Below are the code and all the weights of a small trained network. Each question names an input and a target symbol and asks about switching units off, where a switched-off unit gives its printed mean instead of its output.

import numpy as np


def w(rows, s, z=0):
    codes = np.array(rows[::2]) - 128.0
    scale = np.full(codes.shape[1], s)
    scale[-1] = z or s
    return codes * scale


def norm(h):
    return h / np.sqrt((h * h).mean(-1, keepdims=True) + 1e-5)


def f(y):
    return y / 2 * (1 + np.tanh(0.7978845608 * (y + 0.044715 * y**3)))


def softmax(a):
    e = np.exp(a - a.max(-1, keepdims=True))
    return e / e.sum(-1, keepdims=True)


def log_softmax(a):
    a = a - a.max(-1, keepdims=True)
    return a - np.log(np.exp(a).sum(-1, keepdims=True))


def net(x, mask):
    ids = ['Ψβζηπσ'.index(c) for c in x.split()]
    T = len(ids)
    res = E[ids] + P[:T]
    r = norm(res)
    for j in range(2):
        rows = slice(4 * j, 4 * j + 4)
        q, k, v = (r @ M[0][rows].T for M in (Q, K, V))
        z = softmax(np.where(np.tri(T) > 0, q @ k.T / 4**0.5, -1e9)) @ v
        o = O[0][rows]
        res = res + np.where(mask[j], z, o[:, -1]) @ o[:, :-1]
    y = f(norm(res) @ A[0][:, :-1].T + A[0][:, -1])
    res = res + np.where(mask[2:6], y, B[0][:, -1]) @ B[0][:, :-1]
    return log_softmax(norm(res)[-1] @ U[:, :-1].T + U[:, -1])


Q, K, V, O, A, B = {}, {}, {}, {}, {}, {}
E = w([
[188,203,125,124,70],'Ψ',
[102,160,48,137,175],'β',
[204,169,117,137,65],'ζ',
[8,148,109,122,121],'η',
[99,93,167,122,242],'π',
[165,126,217,110,180],'σ',
],0.013)
P = w([
[173,243,215,191,202],'0',
[146,211,161,108,171],'1',
[170,158,118,93,136],'2',
[154,99,76,73,116],'3',
[138,116,121,166,131],'4',
[136,73,107,153,112],'5',
[136,48,109,174,116],'6',
[152,34,161,255,126],'7',
[155,2,99,167,99],'8',
[90,72,111,223,130],'9',
],0.0046)
Q[0] = w([
[153,170,157,156,58],'h1',
[130,133,74,171,121],'h1',
[177,95,161,79,131],'h1',
[96,95,142,113,142],'h1',
[116,118,61,86,203],'h2',
[139,62,201,114,167],'h2',
[117,77,130,151,109],'h2',
[92,115,111,103,248],'h2',
],0.013)
K[0] = w([
[241,147,242,117,102],'h1',
[67,5,244,108,187],'h1',
[186,167,161,3,84],'h1',
[23,78,18,131,165],'h1',
[115,222,86,115,188],'h2',
[195,222,124,74,149],'h2',
[80,119,104,126,185],'h2',
[124,254,71,123,149],'h2',
],0.0076)
V[0] = w([
[134,99,134,171,188],'h1',
[107,36,91,12,2],'h1',
[158,133,186,229,52],'h1',
[93,136,109,115,127],'h1',
[97,108,110,160,153],'h2',
[144,88,222,116,234],'h2',
[25,89,103,101,100],'h2',
[80,127,124,91,159],'h2',
],0.0079)
O[0] = w([
[147,197,101,55,56,97],'h1',
[111,199,124,189,155,2],'h1',
[82,50,2,97,145,113],'h1',
[163,128,195,90,186,161],'h1',
[188,122,35,124,150,139],'h2',
[85,167,123,91,218,106],'h2',
[169,116,126,191,83,120],'h2',
[230,128,80,133,137,162],'h2',
],0.0067,0.004)
A[0] = w([
[153,121,117,216,144,22],'n1',
[115,63,167,93,225,188],'n2',
[83,127,255,79,167,112],'n3',
[125,148,104,101,44,2],'n4',
],0.0086,0.0027)
B[0] = w([
[38,56,59,38,188,146],'n1',
[29,164,158,241,52,216],'n2',
[188,47,255,130,203,253],'n3',
[60,121,170,225,156,154],'n4',
],0.0071,0.0043)
U = w([
[132,52,245,49,166,166],'Ψ',
[91,184,215,193,83,74],'β',
[17,74,97,134,64,252],'ζ',
[220,105,97,182,31,51],'η',
[175,119,49,109,242,65],'π',
[147,197,144,1,78,45],'σ',
],0.0072,0.0017)

Each question gives the input, a string of symbols that net reads in full, and the target symbol t.
The units are the heads (4 rows each of Q, K, V and O) and the neurons (one row each of A and B). Each row of codes is followed by its name. A weight is (code - 128) times the scale printed after its matrix; where a second scale follows, it is the last column's (O, A, B and U).
mask holds one flag per unit, heads first, then neurons. A switched-off unit (its flag False) gives its mean, the last column of its rows in O or B, instead of its output. The means were averaged over made-up inputs and are rounded, as every weight is.
A unit's drop is (log p(t) with every unit on - log p(t) with that unit switched off) / (log p(t) with every unit on - log p(t) with every unit switched off).
The circuit of an input: a set's keep is (log p(t) with only the set's units on - log p(t) with every unit switched off) / (log p(t) with every unit on - log p(t) with every unit switched off). Starting from all 6 units, units are removed one at a time, each time the one whose removal leaves the highest keep (on an exact tie, the one counted first), for as long as the keep stays at least 0.8.
units of the circuit, in order: the units of the circuit, biggest drop first
top k neurons: the k neurons with the biggest drops, biggest first
heads that matter: for each layer, one digit per head in row order, 1 if its drop is at least 0.15 and else 0, layers parted by /
drop of u: that unit's drop, to one decimal
input β σ η ζ η ζ σ ζ, target σ: units of the circuit, in order	[h1 h2 n3]
input Ψ σ π ζ η ζ ζ ζ Ψ, target ζ: top 2 neurons	[n4 n3]
input Ψ Ψ ζ ζ Ψ ζ, target ζ: top neuron	[n3]
input η ζ Ψ σ π η, target β: units of the circuit, in order	[h1 n1]
input π ζ π η η π β, target η: heads that matter	11
input ζ σ β η, target Ψ: units of the circuit, in order	[h1 n3]
input ζ β Ψ ζ π Ψ, target π: heads that matter	11
input η ζ σ Ψ Ψ ζ π σ η Ψ, target σ: heads that matter	01
input η β ζ σ π η Ψ, target σ: units of the circuit, in order	[h2 n3]
input β Ψ ζ β β, target σ: top 2 neurons	[n3 n2]
input π η ζ, target π: heads that matter	11
input η π β π η π ζ ζ, target π: heads that matter	01
input σ η ζ π ζ ζ π η σ, target β: heads that matter	10
input π β Ψ ζ ζ σ π π β, target η: units of the circuit, in order	[h1]
input β π ζ π π ζ π η, target Ψ: top 3 neurons	[n3 n4 n2]
input π Ψ β η ζ σ β π Ψ Ψ, target π: heads that matter	01
input Ψ Ψ β ζ, target ζ: drop of n4	0.1
input Ψ σ Ψ ζ, target σ: drop of n1	0.1
input ζ Ψ Ψ, target ζ: drop of h1	0.9
input β Ψ β, target σ: drop of h1	0.5
